Below are the code and all the weights of a small trained network. Each question names an input and a class and asks about switching units off, where a switched-off unit gives its printed mean instead of its output.

import numpy as np


def w(rows, s, z=0):
    codes = np.array(rows[::2]) - 128.0
    scale = np.full(codes.shape[1], s)
    scale[-1] = z or s
    return codes * scale


def f(y):
    return np.maximum(y, 0)


def log_softmax(a):
    a = a - a.max(-1, keepdims=True)
    return a - np.log(np.exp(a).sum(-1, keepdims=True))


def net(x, mask):
    res = np.array(x, float).reshape(1, 8) / 4 @ E
    y = f(res @ A[0][:, :-1].T + A[0][:, -1])
    res = res + np.where(mask, y, B[0][:, -1]) @ B[0][:, :-1]
    return log_softmax(res[-1] @ U[:, :-1].T + U[:, -1])


A, B = {}, {}
E = w([
[217,177,86,161,112,44,100,29],'x0',
[96,153,102,104,202,147,74,151],'x1',
[149,1,109,66,139,170,121,48],'x2',
[228,200,87,77,64,189,159,109],'x3',
[224,84,117,179,207,181,113,131],'x4',
[106,95,185,165,70,197,47,103],'x5',
[140,190,221,71,135,76,125,87],'x6',
[76,124,226,82,193,207,120,97],'x7',
],0.0086)
A[0] = w([
[133,41,124,89,158,97,137,133,17],'neuron 1',
[115,119,130,173,196,35,143,109,109],'neuron 2',
[106,115,70,142,190,193,102,126,102],'neuron 3',
[175,55,103,213,116,150,95,144,180],'neuron 4',
[170,226,23,158,92,45,143,164,171],'neuron 5',
[116,76,175,148,131,181,91,142,117],'neuron 6',
[71,95,124,147,75,103,192,176,143],'neuron 7',
[180,137,95,132,88,89,122,80,110],'neuron 8',
[154,106,158,105,108,114,74,72,100],'neuron 9',
[203,118,128,117,133,202,186,139,176],'neuron 10',
[132,229,151,165,76,151,100,157,76],'neuron 11',
[129,95,148,176,163,55,159,134,157],'neuron 12',
[210,108,121,93,192,207,174,141,97],'neuron 13',
[142,110,104,141,108,116,122,46,67],'neuron 14',
[56,79,130,124,55,116,141,159,127],'neuron 15',
[181,51,80,246,131,165,92,154,162],'neuron 16',
[166,141,140,145,119,116,121,97,2],'neuron 17',
],0.011,0.0038)
B[0] = w([
[87,138,210,199,100,131,118,129,170],'neuron 1',
[11,127,140,172,113,144,109,184,193],'neuron 2',
[95,95,108,80,150,144,120,104,187],'neuron 3',
[147,44,157,128,149,176,42,121,215],'neuron 4',
[96,254,139,134,103,60,158,138,255],'neuron 5',
[45,149,88,111,122,82,168,112,201],'neuron 6',
[124,78,69,70,128,96,134,77,197],'neuron 7',
[199,153,98,84,78,107,166,87,196],'neuron 8',
[165,120,124,111,138,105,100,116,184],'neuron 9',
[87,174,113,124,102,103,161,156,197],'neuron 10',
[81,161,170,175,152,100,139,147,197],'neuron 11',
[40,105,131,158,161,132,137,117,183],'neuron 12',
[70,176,103,81,115,71,153,102,201],'neuron 13',
[188,148,143,85,97,148,104,90,176],'neuron 14',
[98,112,91,94,148,126,136,80,200],'neuron 15',
[120,45,160,140,185,221,28,117,235],'neuron 16',
[152,133,120,130,81,130,132,119,150],'neuron 17',
],0.0095,0.013)
U = w([
[94,15,130,89,180,143,106,119,214],'0',
[246,111,158,101,116,110,106,94,31],'1',
[102,185,81,114,123,66,192,119,173],'2',
[201,71,152,174,162,153,191,193,1],'3',
[85,156,245,175,152,120,111,155,121],'4',
],0.011,0.0044)

Each question gives the input, the list of numbers given to net, and the class t.
The units are the neurons (one row each of A and B). Each row of codes is followed by its name. A weight is (code - 128) times the scale printed after its matrix; where a second scale follows, it is the last column's (A, B and U).
mask holds one flag per neuron, in row order. A switched-off neuron (its flag False) gives its mean, the last column of its row in B, instead of its output. The means were averaged over made-up inputs and are rounded, as every weight is.
A unit's drop is (log p(t) with every unit on - log p(t) with that unit switched off) / (log p(t) with every unit on - log p(t) with every unit switched off).
The circuit of an input: a set's keep is (log p(t) with only the set's units on - log p(t) with every unit switched off) / (log p(t) with every unit on - log p(t) with every unit switched off). Starting from the 12 units with the biggest drops (on a tie, the unit counted first), units are removed one at a time, each time the one whose removal leaves the highest keep (on an exact tie, the one counted first), for as long as the keep stays at least 0.8.
units of the circuit, in order: the units of the circuit, biggest drop first
k most important neurons: the k neurons with the biggest drops, biggest first
drop of u: that unit's drop, to one decimal
input [2,-7,4,-5,-7,-7,7,5], class 0: 4 most important neurons => (neuron 5; neuron 11; neuron 10; neuron 7)
input [-1,6,-7,-3,8,8,1,-2], class 0: 2 most important neurons => (neuron 5; neuron 16)
input [2,-6,-6,4,-5,6,-8,8], class 2: 3 most important neurons => (neuron 16; neuron 4; neuron 1)
input [4,0,0,-1,6,-1,4,1], class 1: units of the circuit, in order => (neuron 6; neuron 11)
input [2,-7,6,-4,-4,2,3,-6], class 1: units of the circuit, in order => (neuron 8; neuron 14; neuron 6)
input [-6,3,7,8,-7,-3,-3,3], class 2: units of the circuit, in order => (neuron 16)
input [5,8,6,-8,2,-2,7,7], class 4: 4 most important neurons => (neuron 1; neuron 2; neuron 7; neuron 16)
input [0,8,-5,-3,-5,-4,-8,6], class 0: 2 most important neurons => (neuron 5; neuron 3)
input [-4,6,4,5,0,2,2,-2], class 2: 2 most important neurons => (neuron 16; neuron 4)
input [8,1,5,-8,0,4,6,4], class 4: 3 most important neurons => (neuron 2; neuron 7; neuron 16)
input [8,-5,-5,0,5,6,-8,-2], class 1: 3 most important neurons => (neuron 8; neuron 5; neuron 14)
input [-2,2,4,-2,1,-8,5,0], class 4: 2 most important neurons => (neuron 1; neuron 7)
input [-2,-7,4,1,-8,-1,-2,1], class 0: 3 most important neurons => (neuron 5; neuron 13; neuron 10)
input [-3,-6,-6,-7,-2,2,-2,3], class 0: units of the circuit, in order => (neuron 7)
input [-4,-5,-4,-6,-2,3,7,-3], class 2: 3 most important neurons => (neuron 16; neuron 4; neuron 7)
input [2,-6,7,7,-3,8,-7,-7], class 1: 2 most important neurons => (neuron 8; neuron 14)
input [1,-3,2,4,4,0,6,4], class 2: 4 most important neurons => (neuron 13; neuron 16; neuron 10; neuron 4)
input [0,-3,7,7,6,-1,6,3], class 2: 2 most important neurons => (neuron 13; neuron 10)
input [-7,-7,6,4,-2,-1,8,4], class 2: drop of neuron 4 => 0.1
input [-8,4,-3,4,3,-4,-8,-4], class 0: units of the circuit, in order => (neuron 16)
input [-6,5,-2,-1,-4,7,-2,8], class 0: drop of neuron 5 => 0.8
input [1,-3,5,6,-1,0,3,5], class 2: drop of neuron 9 => -0.1
input [-3,-5,-6,-8,4,-5,-4,7], class 0: drop of neuron 5 => 0.2
